Here is a tiny trained network, its code and every weight. The questions are about switching its units off for an input and a target symbol, where a switched-off unit gives its printed mean instead of its output.

import numpy as np


def w(rows, s, z=0):
    codes = np.array(rows[::2]) - 128.0
    scale = np.full(codes.shape[1], s)
    scale[-1] = z or s
    return codes * scale


def norm(h):
    return h / np.sqrt((h * h).mean(-1, keepdims=True) + 1e-5)


def f(y):
    return np.maximum(y, 0)


def softmax(a):
    e = np.exp(a - a.max(-1, keepdims=True))
    return e / e.sum(-1, keepdims=True)


def log_softmax(a):
    a = a - a.max(-1, keepdims=True)
    return a - np.log(np.exp(a).sum(-1, keepdims=True))


def net(x, mask):
    ids = ['αδελμτψ'.index(c) for c in x.split()]
    T = len(ids)
    res = E[ids] + P[:T]
    u = 0
    for l in range(2):
        q, k, v = (norm(res) @ M[l].T for M in (Q, K, V))
        z = softmax(np.where(np.tri(T) > 0, q @ k.T / 2**0.5, -1e9)) @ v
        res = res + np.where(mask[u], z, O[l][:, -1]) @ O[l][:, :-1]
        u += 1
        y = f(norm(res) @ A[l][:, :-1].T + A[l][:, -1])
        res = res + np.where(mask[u : u + 4], y, B[l][:, -1]) @ B[l][:, :-1]
        u += 4
    return log_softmax(norm(res)[-1] @ U[:, :-1].T + U[:, -1])


Q, K, V, O, A, B = {}, {}, {}, {}, {}, {}
E = w([
[129,105,133,98,190,181,75,122,115,168],'α',
[113,120,138,74,156,178,111,133,104,174],'δ',
[15,164,110,178,68,27,59,180,19,120],'ε',
[255,163,143,121,126,113,88,131,145,145],'λ',
[148,77,155,85,191,160,61,179,156,142],'μ',
[132,108,202,122,134,150,123,199,134,165],'τ',
[161,146,198,151,124,210,147,148,110,123],'ψ',
],0.024)
P = w([
[158,232,122,126,219,171,123,222,7,113],'0',
[133,151,77,134,176,173,114,147,70,103],'1',
[139,133,108,110,129,152,97,132,98,112],'2',
[137,123,125,108,115,119,98,121,125,137],'3',
[126,124,123,109,113,107,105,126,156,141],'4',
[100,119,128,115,112,95,108,139,191,144],'5',
[93,113,126,116,95,87,104,142,195,153],'6',
[82,106,132,124,89,78,116,153,213,165],'7',
],0.012)
Q[0] = w([
[102,62,97,78,102,41,111,94,175,123],'0.h0',
[115,118,5,96,202,253,142,58,145,154],'0.h0',
],0.0059)
K[0] = w([
[36,77,87,119,53,61,121,67,176,93],'0.h0',
[96,150,89,133,166,86,75,87,3,120],'0.h0',
],0.0074)
V[0] = w([
[97,43,177,29,254,159,191,127,123,147],'0.h0',
[113,142,49,91,117,32,54,183,91,174],'0.h0',
],0.007)
O[0] = w([
[58,28,154,153,154,136,153,192,142,134,252],'0.h0',
[186,38,109,108,163,9,129,112,145,208,140],'0.h0',
],0.015,0.0018)
A[0] = w([
[167,176,197,100,146,184,82,212,89,148,167],'0.n0',
[165,154,111,133,86,44,121,73,175,116,48],'0.n1',
[142,150,133,139,247,129,176,175,79,42,13],'0.n2',
[161,172,106,95,189,95,163,174,83,132,7],'0.n3',
],0.011,0.0019)
B[0] = w([
[151,164,92,152,229,95,135,145,162,169,252],'0.n0',
[108,91,139,155,37,184,104,127,177,107,174],'0.n1',
[246,170,154,106,151,82,32,48,191,171,154],'0.n2',
[151,156,194,128,135,230,174,132,91,187,154],'0.n3',
],0.012,0.015)
Q[1] = w([
[217,192,184,136,148,155,88,140,242,198],'1.h0',
[171,11,146,91,168,178,182,110,151,255],'1.h0',
],0.0076)
K[1] = w([
[17,163,31,254,39,92,54,151,46,99],'1.h0',
[117,72,88,131,156,50,18,110,134,131],'1.h0',
],0.0091)
V[1] = w([
[63,171,221,137,101,77,68,171,11,158],'1.h0',
[166,19,172,133,113,134,2,82,96,70],'1.h0',
],0.0064)
O[1] = w([
[101,146,153,167,125,1,140,136,2,12,58],'1.h0',
[44,232,84,121,143,144,103,230,127,188,2],'1.h0',
],0.0092,0.0009)
A[1] = w([
[157,144,137,129,61,248,137,69,159,117,76],'1.n0',
[146,160,77,111,98,101,114,109,122,131,118],'1.n1',
[131,178,150,143,101,149,189,113,85,92,220],'1.n2',
[87,193,77,158,138,151,140,140,108,50,2],'1.n3',
],0.019,0.0045)
B[1] = w([
[58,50,91,92,17,134,241,178,166,81,254],'1.n0',
[121,92,182,130,103,165,126,85,178,149,173],'1.n1',
[14,96,79,146,140,152,109,99,140,140,162],'1.n2',
[84,138,170,7,139,52,173,98,233,84,150],'1.n3',
],0.017,0.0083)
U = w([
[159,226,150,114,195,213,80,137,172,254,181],'α',
[68,60,144,149,99,214,150,156,189,172,173],'δ',
[89,213,18,204,119,127,164,87,29,211,253],'ε',
[96,154,203,220,95,202,62,42,132,185,83],'λ',
[155,153,102,164,119,111,84,169,103,122,76],'μ',
[119,195,162,221,121,125,127,190,90,136,61],'τ',
[91,209,163,63,164,81,136,58,164,138,23],'ψ',
],0.0065,0.0027)

Each question gives the input, a string of symbols that net reads in full, and the target symbol t.
The units are the heads (2 rows each of Q, K, V and O) and the neurons (one row each of A and B). Each row of codes is followed by its name. A weight is (code - 128) times the scale printed after its matrix; where a second scale follows, it is the last column's (O, A, B and U).
mask holds one flag per unit, layer by layer, with each layer's heads first. A switched-off unit (its flag False) gives its mean, the last column of its rows in O or B, instead of its output. The means were averaged over made-up inputs and are rounded, as every weight is.
A unit's drop is (log p(t) with every unit on - log p(t) with that unit switched off) / (log p(t) with every unit on - log p(t) with every unit switched off).
The circuit of an input: a set's keep is (log p(t) with only the set's units on - log p(t) with every unit switched off) / (log p(t) with every unit on - log p(t) with every unit switched off). Starting from all 10 units, units are removed one at a time, each time the one whose removal leaves the highest keep (on an exact tie, the one counted first), for as long as the keep stays at least 0.8.
units of the circuit, in order: the units of the circuit, biggest drop first
k most important neurons: the k neurons with the biggest drops, biggest first
top k neurons in layer l: the k neurons of layer l with the biggest drops, biggest first
drop of u: that unit's drop, to one decimal
input ε λ μ λ τ, target τ: units of the circuit, in order => [1.h0]
input δ λ α ψ, target α: units of the circuit, in order => [0.n0 1.n0]
input α ε ψ α λ ψ δ τ, target ψ: units of the circuit, in order => [1.h0 1.n3 0.h0 0.n0]
input α δ α ε ψ τ ψ λ, target ψ: units of the circuit, in order => [1.h0 1.n3 0.h0]
input ψ λ ψ λ ψ ψ λ ε, target ψ: units of the circuit, in order => [0.h0 1.n3]
input ψ λ δ λ λ ε, target λ: units of the circuit, in order => [0.h0 1.n0 1.n1]
input λ λ λ λ λ λ λ τ, target α: 2 most important neurons => [1.n0 0.n1]
input μ ψ ε, target ψ: units of the circuit, in order => [1.n3 0.h0]
input λ λ λ ψ, target α: 2 most important neurons => [0.n0 0.n1]
input ψ ψ λ ε ψ λ ψ δ, target λ: top 2 neurons in layer 1 => [1.n1 1.n0]
input ε δ ψ λ λ, target ψ: 3 most important neurons => [0.n0 1.n3 0.n2]
input ε λ λ λ, target λ: top 3 neurons in layer 1 => [1.n1 1.n0 1.n2]
input μ τ α λ ε ψ, target ψ: top 2 neurons in layer 1 => [1.n3 1.n0]
input λ λ α λ α τ, target α: units of the circuit, in order => [1.n0]
input ψ μ ε τ δ τ, target τ: drop of 1.n1 => 0.0
input λ μ λ λ ψ ψ δ, target α: drop of 1.n0 => 1.5
input λ τ δ, target α: drop of 1.n0 => 1.3
input δ ε τ λ, target τ: top 2 neurons in layer 0 => [0.n0 0.n2]
